Below is a small trained network, with its code and all its weights. Each question gives an input and a class and asks what happens when units are switched off, that is, made to give their printed mean instead of their output.

import numpy as np


def w(rows, s, z=0):
    codes = np.array(rows[::2]) - 128.0
    scale = np.full(codes.shape[1], s)
    scale[-1] = z or s
    return codes * scale


def f(y):
    return y / 2 * (1 + np.tanh(0.7978845608 * (y + 0.044715 * y**3)))


def log_softmax(a):
    a = a - a.max(-1, keepdims=True)
    return a - np.log(np.exp(a).sum(-1, keepdims=True))


def net(x, mask):
    res = np.array(x, float).reshape(1, 5) / 4 @ E
    y = f(res @ A[0][:, :-1].T + A[0][:, -1])
    res = res + np.where(mask, y, B[0][:, -1]) @ B[0][:, :-1]
    return log_softmax(res[-1] @ U[:, :-1].T + U[:, -1])


A, B = {}, {}
E = w([
[85,195,16],'x0',
[42,2,128],'x1',
[124,80,43],'x2',
[97,148,188],'x3',
[36,205,202],'x4',
],0.0088)
A[0] = w([
[58,197,5,150],'N0',
[167,195,99,132],'N1',
[171,124,85,188],'N2',
[74,118,125,93],'N3',
[100,47,163,111],'N4',
[64,69,213,120],'N5',
[201,137,107,112],'N6',
[133,122,191,187],'N7',
[176,235,78,192],'N8',
[167,68,101,222],'N9',
[207,87,206,254],'N10',
[137,213,177,41],'N11',
[159,79,65,226],'N12',
],0.012,0.0072)
B[0] = w([
[125,253,158,231],'N0',
[163,112,200,188],'N1',
[21,100,99,173],'N2',
[236,124,146,142],'N3',
[157,92,64,183],'N4',
[95,1,150,207],'N5',
[119,43,196,161],'N6',
[43,46,125,192],'N7',
[142,97,241,245],'N8',
[42,135,89,199],'N9',
[31,123,136,250],'N10',
[183,84,101,189],'N11',
[92,141,68,204],'N12',
],0.0091,0.012)
U = w([
[149,102,48,78],'0',
[107,81,94,149],'1',
[241,112,55,9],'2',
[141,84,126,142],'3',
[93,174,73,119],'4',
[158,117,141,136],'5',
[252,109,61,24],'6',
[139,162,141,171],'7',
],0.019,0.011)

Each question gives the input, the list of numbers given to net, and the class t.
The units are the neurons (one row each of A and B). Each row of codes is followed by its name. A weight is (code - 128) times the scale printed after its matrix; where a second scale follows, it is the last column's (A, B and U).
mask holds one flag per neuron, in row order. A switched-off neuron (its flag False) gives its mean, the last column of its row in B, instead of its output. The means were averaged over made-up inputs and are rounded, as every weight is.
A unit's drop is (log p(t) with every unit on - log p(t) with that unit switched off) / (log p(t) with every unit on - log p(t) with every unit switched off).
The circuit of an input: a set's keep is (log p(t) with only the set's units on - log p(t) with every unit switched off) / (log p(t) with every unit on - log p(t) with every unit switched off). Starting from the 12 units with the biggest drops (on a tie, the unit counted first), units are removed one at a time, each time the one whose removal leaves the highest keep (on an exact tie, the one counted first), for as long as the keep stays at least 0.8.
units of the circuit, in order: the units of the circuit, biggest drop first
most important unit: the unit with the biggest drop
k most important neurons: the k neurons with the biggest drops, biggest first
drop when u is switched off: that unit's drop, to one decimal
input [-6,-5,-2,-3,8], class 1: units of the circuit, in order	N7
input [-8,-7,3,-5,-3], class 1: units of the circuit, in order	N10, N2
input [0,1,7,5,-3], class 4: units of the circuit, in order	N5, N8, N7
input [4,-4,-4,8,0], class 5: units of the circuit, in order	N11, N8
input [7,6,2,4,8], class 7: units of the circuit, in order	N3, N0
input [-7,-3,-8,-7,-2], class 1: units of the circuit, in order	N10, N7
input [5,4,0,7,6], class 7: units of the circuit, in order	N0, N3
input [1,-7,-1,-4,-1], class 5: units of the circuit, in order	N8, N1
input [4,-8,2,-4,-5], class 5: 4 most important neurons	N8, N6, N1, N10
input [-7,-4,-3,0,1], class 1: 3 most important neurons	N10, N7, N8
input [6,7,2,8,8], class 3: 2 most important neurons	N5, N3
input [-1,-3,4,-4,2], class 7: 2 most important neurons	N5, N7
input [5,4,-3,-6,4], class 4: 2 most important neurons	N8, N1
input [5,6,-2,-1,6], class 4: units of the circuit, in order	N0
input [2,-8,-8,-1,8], class 5: 2 most important neurons	N11, N8
input [-6,-3,2,-1,-8], class 1: 2 most important neurons	N6, N0
input [1,3,-2,-2,-4], class 4: 2 most important neurons	N5, N8
input [4,5,-3,-7,6], class 4: 2 most important neurons	N8, N1
input [-8,-2,0,2,6], class 1: drop when N10 is switched off	0.1
input [3,6,-5,2,-7], class 0: drop when N7 is switched off	0.2
input [6,-7,-3,-3,6], class 7: most important unit	N0
input [0,2,6,6,-1], class 4: drop when N7 is switched off	0.2
input [5,-7,6,-3,5], class 7: drop when N0 is switched off	0.1
